Below are the code and all the weights of a small trained network. Each question names an input and a class and asks about switching units off, where a switched-off unit gives its printed mean instead of its output.

import numpy as np


def w(rows, s, z=0):
    codes = np.array(rows[::2]) - 128.0
    scale = np.full(codes.shape[1], s)
    scale[-1] = z or s
    return codes * scale


def f(y):
    return np.maximum(y, 0)


def log_softmax(a):
    a = a - a.max(-1, keepdims=True)
    return a - np.log(np.exp(a).sum(-1, keepdims=True))


def net(x, mask):
    res = np.array(x, float).reshape(1, 7) / 4 @ E
    y = f(res @ A[0][:, :-1].T + A[0][:, -1])
    res = res + np.where(mask, y, B[0][:, -1]) @ B[0][:, :-1]
    return log_softmax(res[-1] @ U[:, :-1].T + U[:, -1])


A, B = {}, {}
E = w([
[242,206,16,178,210,129,243,83,162],'x0',
[120,150,149,150,119,124,141,121,130],'x1',
[130,107,126,134,116,135,153,131,113],'x2',
[144,120,126,114,115,153,130,126,134],'x3',
[200,64,108,249,83,77,22,169,198],'x4',
[149,133,131,108,144,152,85,116,153],'x5',
[117,173,73,128,29,138,2,27,29],'x6',
],0.009)
A[0] = w([
[70,151,198,9,174,162,184,108,78,91],'n1',
[124,118,96,229,61,106,53,240,141,117],'n2',
[133,105,181,137,201,152,191,254,220,67],'n3',
[98,83,168,125,153,133,159,197,194,39],'n4',
[27,36,254,65,79,102,76,148,150,1],'n5',
[179,64,153,194,84,76,110,156,215,61],'n6',
],0.0073,0.0033)
B[0] = w([
[158,167,202,125,191,127,101,193,83,249],'n1',
[147,133,202,96,126,196,155,151,110,228],'n2',
[86,137,73,196,33,134,68,111,136,245],'n3',
[62,184,79,156,50,170,26,152,137,191],'n4',
[127,98,86,112,179,63,213,1,194,244],'n5',
[166,195,193,80,236,145,120,197,107,209],'n6',
],0.0085,0.011)
U = w([
[150,145,220,88,174,137,163,217,74,40],'0',
[166,111,76,143,164,82,246,55,214,255],'1',
[74,146,97,147,2,137,63,102,48,64],'2',
],0.01,0.0038)

Each question gives the input, the list of numbers given to net, and the class t.
The units are the neurons (one row each of A and B). Each row of codes is followed by its name. A weight is (code - 128) times the scale printed after its matrix; where a second scale follows, it is the last column's (A, B and U).
mask holds one flag per neuron, in row order. A switched-off neuron (its flag False) gives its mean, the last column of its row in B, instead of its output. The means were averaged over made-up inputs and are rounded, as every weight is.
A unit's drop is (log p(t) with every unit on - log p(t) with that unit switched off) / (log p(t) with every unit on - log p(t) with every unit switched off).
The circuit of an input: a set's keep is (log p(t) with only the set's units on - log p(t) with every unit switched off) / (log p(t) with every unit on - log p(t) with every unit switched off). Starting from all 6 units, units are removed one at a time, each time the one whose removal leaves the highest keep (on an exact tie, the one counted first), for as long as the keep stays at least 0.8.
units of the circuit, in order: the units of the circuit, biggest drop first
unit that matters most: the unit with the biggest drop
top k neurons: the k neurons with the biggest drops, biggest first
drop when u is switched off: that unit's drop, to one decimal
input [-5,-1,7,5,-3,5,-6], class 2: top neuron : (n4)
input [1,4,-2,-4,5,-6,4], class 0: units of the circuit, in order : (n3; n2)
input [-1,-8,6,-7,-3,0,3], class 0: top 3 neurons : (n3; n4; n5)
input [8,-1,-6,-4,8,-4,0], class 0: units of the circuit, in order : (n6; n5)
input [5,-1,-7,8,-7,1,1], class 0: top 2 neurons : (n5; n1)
input [-6,-5,-5,-7,6,-3,4], class 0: top 3 neurons : (n2; n6; n3)
input [-5,-8,7,7,-4,-3,-7], class 2: top 2 neurons : (n4; n3)
input [6,8,1,-5,-8,3,0], class 0: top 2 neurons : (n1; n5)
input [4,-6,-1,-5,1,5,-6], class 2: units of the circuit, in order : (n3; n5)
input [-7,-5,2,-3,4,-2,-8], class 2: top 2 neurons : (n4; n3)
input [-4,4,2,-8,0,-5,-6], class 2: top 2 neurons : (n4; n3)
input [0,8,-3,-8,2,7,-4], class 2: drop when n4 is switched off : 0.1
input [-3,-2,7,-4,-2,-6,2], class 1: drop when n4 is switched off : 0.2
input [2,1,8,6,-2,6,-6], class 2: unit that matters most : n3
input [0,-6,-4,2,5,6,2], class 0: drop when n3 is switched off : 0.1
input [-3,-3,-5,-1,-3,4,-7], class 2: drop when n5 is switched off : 0.0
